Each row has a name. Each question is about the rows just above it.

[121 116 153 148  99 115 147 124 176 162 111 211 197 140 130  62 140  85
  49 166 131 138 141 135 111 112 146 110 120 120 137  87 119 127 136 137
 134 129 140 137 124  89 175 128 147 139 122 129 128  91 120 136] = k854
[121 116 153 148  99 115 147 124 176 162 111 211 197 140 130  62 140  85
  49 166 106 138 141 135 111 112 146  93 128 108 136  61 111 123 139 143
 138 109 137 136 125  61 115 128 160 146 117 115 123  91 118 141] = k663
[121 116 153 148  99 115 147 124 137 162 111 211 197 140 130  62 140  85
  49 166 106 138 141 135 111 112 146  93 128 108 136  61 111 123 139 144
 142 113 138 140 126  56 112 127 161 150 117 136 120  79 117 143] = k834
Right after [150] comes
[117]
Whose row is [121 116 153 148  99 115 147 124 137 162 111 211 197 140 130  62 140  85
  49 166 106 138 141 135 111 112 146  93 128 108 136  61 111 123 139 144
 142 113 138 140 126  56 112 127 161 150 117 136 120  79 117 143]?
k834
What comes right after [131] in the named rows?
[138]
What comes right after [126] in the named rows?
[56]

[133 117  94 130 129 128 121 125 115  82 115] -> k430
[112  81  68 131 116 119 112 113 122  73  96] -> k801
[168  96  81 128 148 133 139 145 121  78  95] -> k678
[177  69  65 128 153 133 145 150 126  73 109] -> k465
[149  71  66 129 178 127 131 134 124  72 104] -> k303
[177  69  65 128 153 133 146 150 126  73 109] -> k836
Which row holds [177  69  65 128 153 133 145 150 126  73 109]?
k465
Right after [94] comes
[130]
What comes right after [125] in the named rows?
[115]
What comes right after [82] in the named rows?
[115]
Right after [178] comes
[127]
Right after [71] comes
[66]

[118 126 148 132  76 172  59  91 122 131 134 149  72 134 121 113 113 147
 110 125 102 151 136 116 132 131 108 179 166 102 118 140 126 144 122] -> k436
[103 128 117 119 186 136 170 123 125 117 144 120 145 116 169 182 106 134
 170 125 137 128 135 149 118 154 175  68 111 138 116 121 150 125 161] -> k575
[ 99 118 114  89 164  86 193 124 139 119 122 102 134 112 112 126 125 119
 136 139 138 102 120 163 121 107 170  93  92 172 169 119 154 144 154] -> k667
[106 141 120  97 147 163 179 117 129 136 132  54 142 126  85 135 106 109
 103 149 141 118 120 131 146 133 167  75  98 151 135  91 150 117 151] -> k339
[ 76 116 124 139 138 174  95 114 137 130 124 172 116 112 155 114 109 149
 191 143 138 134 132 148  87 143  89 184 135 126 137 137 161 134 122] -> k166
The entry that follows [186]:
[136]
The row with [103 128 117 119 186 136 170 123 125 117 144 120 145 116 169 182 106 134
 170 125 137 128 135 149 118 154 175  68 111 138 116 121 150 125 161] is
k575
What comes right after [164] in the named rows?
[86]
Whose row is [106 141 120  97 147 163 179 117 129 136 132  54 142 126  85 135 106 109
 103 149 141 118 120 131 146 133 167  75  98 151 135  91 150 117 151]?
k339

[106 148 136 163 104 105 131] -> k881
[ 96 125 126 131  96 165 105] -> k544
[ 96 125 130 132  96 165 105] -> k960
[147 125 130 131  96 165 214] -> k434
What comes right after [106] in the named rows?
[148]
What comes right after [126] in the named rows?
[131]
Whose row is [147 125 130 131  96 165 214]?
k434
Whose row is [ 96 125 126 131  96 165 105]?
k544
Right after [148] comes
[136]

[ 66  57 113 120 110  95 112 109 102]  k405
[144  66 105  89  62 143  78 125 133]  k439
[198  99  69  75 108 177 109  79 146]  k669
[ 95 167  84 102  82  46  67 140  85]  k289
[156 183 118 123 137 161 120  72 176]  k531
Right after [69] comes
[75]
What comes right after [79] in the named rows?
[146]

[ 93 164 124 112 160 173  84 157 119 138  60 154 126 137 144 114 153 140] : k336
[152 148 136 127 161 165 137 122  54 113  88 123 105  75 113 150  92 155] : k367
[137 132 131 130 136 132 131 123 105 132 114 123 123 113 121 135 112 136] : k866
Right after [127] comes
[161]
Right after [164] comes
[124]
Right after [54] comes
[113]
What comes right after [60] in the named rows?
[154]
What comes right after [160] in the named rows?
[173]
Right after [148] comes
[136]
The entry that follows [75]:
[113]

[104  90 120 171 153 106 127 167  89 108] = k245
[104  90 120 171 153 106 119 167  89 108] = k462
[133 171 126 183 109  89 104 126  66  91] = k910
[133 171 126 183 109  89 104 126 170 114] = k388
Right after [127] comes
[167]
Where do [133 171 126 183 109  89 104 126  66  91] appear?
k910

[192 143 137 193]  k423
[136 143 131 143]  k690
[193 143  70  54]  k30
What comes right after [136] in the named rows?
[143]
The entry that follows [70]:
[54]
What comes right after [131] in the named rows?
[143]
Whose row is [193 143  70  54]?
k30
What comes right after [192] in the named rows?
[143]
Whose row is [192 143 137 193]?
k423

